Below are the code and all the weights of a small trained network. Each question names an input and a class and asks about switching units off, where a switched-off unit gives its printed mean instead of its output.

import numpy as np


def w(rows, s, z=0):
    codes = np.array(rows[::2]) - 128.0
    scale = np.full(codes.shape[1], s)
    scale[-1] = z or s
    return codes * scale


def f(y):
    return y / 2 * (1 + np.tanh(0.7978845608 * (y + 0.044715 * y**3)))


def log_softmax(a):
    a = a - a.max(-1, keepdims=True)
    return a - np.log(np.exp(a).sum(-1, keepdims=True))


def net(x, mask):
    res = np.array(x, float).reshape(1, 6) / 4 @ E
    y = f(res @ A[0][:, :-1].T + A[0][:, -1])
    res = res + np.where(mask, y, B[0][:, -1]) @ B[0][:, :-1]
    return log_softmax(res[-1] @ U[:, :-1].T + U[:, -1])


A, B = {}, {}
E = w([
[61,212,128,178,247,226],'x0',
[18,142,254,147,53,127],'x1',
[180,190,242,152,113,123],'x2',
[144,158,138,103,172,122],'x3',
[151,119,132,81,155,167],'x4',
[123,147,151,150,137,93],'x5',
],0.0068)
A[0] = w([
[131,132,116,204,191,164,230],'N1',
[134,135,2,158,135,108,161],'N2',
[228,132,156,72,85,55,251],'N3',
[73,91,241,127,209,81,63],'N4',
[100,130,216,54,50,161,173],'N5',
[107,20,167,121,78,69,241],'N6',
],0.0087,0.0028)
B[0] = w([
[159,127,149,99,151,128,228],'N1',
[119,85,160,85,150,113,228],'N2',
[106,91,136,182,6,108,254],'N3',
[92,150,123,92,159,120,167],'N4',
[86,153,87,157,152,57,217],'N5',
[94,135,64,131,109,135,247],'N6',
],0.014,0.0063)
U = w([
[175,77,90,7,74,48,107],'0',
[125,60,128,85,236,67,90],'1',
[74,183,34,142,71,140,52],'2',
[61,124,166,184,203,146,188],'3',
[154,34,208,203,79,82,154],'4',
[225,242,159,110,135,152,251],'5',
[107,171,127,130,91,2,48],'6',
[50,207,157,125,158,123,52],'7',
],0.008,0.0028)

Each question gives the input, the list of numbers given to net, and the class t.
The units are the neurons (one row each of A and B). Each row of codes is followed by its name. A weight is (code - 128) times the scale printed after its matrix; where a second scale follows, it is the last column's (A, B and U).
mask holds one flag per neuron, in row order. A switched-off neuron (its flag False) gives its mean, the last column of its row in B, instead of its output. The means were averaged over made-up inputs and are rounded, as every weight is.
A unit's drop is (log p(t) with every unit on - log p(t) with that unit switched off) / (log p(t) with every unit on - log p(t) with every unit switched off).
The circuit of an input: a set's keep is (log p(t) with only the set's units on - log p(t) with every unit switched off) / (log p(t) with every unit on - log p(t) with every unit switched off). Starting from all 6 units, units are removed one at a time, each time the one whose removal leaves the highest keep (on an exact tie, the one counted first), for as long as the keep stays at least 0.8.
units of the circuit, in order: the units of the circuit, biggest drop first
k most important neurons: the k neurons with the biggest drops, biggest first
drop of u: that unit's drop, to one decimal
input [-1,7,-1,-3,6,5], class 2: units of the circuit, in order -> (N6; N2)
input [-2,-8,1,6,8,-3], class 4: most important neuron -> (N3)
input [7,-3,-2,-8,3,8], class 1: 3 most important neurons -> (N3; N1; N2)
input [-3,4,-8,7,-5,7], class 2: 2 most important neurons -> (N6; N1)
input [-6,8,-5,8,-7,0], class 2: 3 most important neurons -> (N6; N2; N1)
input [-5,1,0,2,8,-4], class 2: 4 most important neurons -> (N2; N6; N1; N5)
input [2,-1,-5,-7,-2,4], class 1: units of the circuit, in order -> (N3; N2)
input [1,-3,4,-4,5,7], class 5: units of the circuit, in order -> (N2; N5; N6)
input [-5,5,5,8,6,7], class 6: 3 most important neurons -> (N5; N4; N3)
input [1,-8,-4,-1,4,-6], class 1: units of the circuit, in order -> (N3; N2)
input [6,-6,-4,1,4,-6], class 1: units of the circuit, in order -> (N2; N3)
input [-7,1,-6,5,-1,6], class 2: units of the circuit, in order -> (N6; N1)
input [7,-4,-2,0,5,-2], class 1: units of the circuit, in order -> (N3; N1)
input [-8,1,-3,5,8,6], class 2: 3 most important neurons -> (N6; N2; N1)
input [1,-1,-7,-5,-1,6], class 1: 2 most important neurons -> (N3; N2)
input [4,-8,-2,-5,5,5], class 1: units of the circuit, in order -> (N2; N3)
input [-2,8,-5,6,-2,5], class 2: 3 most important neurons -> (N6; N2; N1)
input [-7,4,7,-8,2,3], class 6: 2 most important neurons -> (N5; N6)
input [4,0,3,-4,6,-4], class 5: 3 most important neurons -> (N3; N2; N6)
input [-5,-1,3,6,-4,-1], class 4: 3 most important neurons -> (N3; N4; N5)
input [-3,8,-7,-4,8,5], class 2: 2 most important neurons -> (N6; N2)
input [-4,-5,7,7,-6,-7], class 4: drop of N4 -> 0.0
input [-4,-7,4,-1,1,-7], class 4: drop of N3 -> 0.6
input [-7,2,5,-6,3,6], class 6: drop of N5 -> 1.1
input [-3,7,6,1,4,-6], class 6: drop of N5 -> 0.6
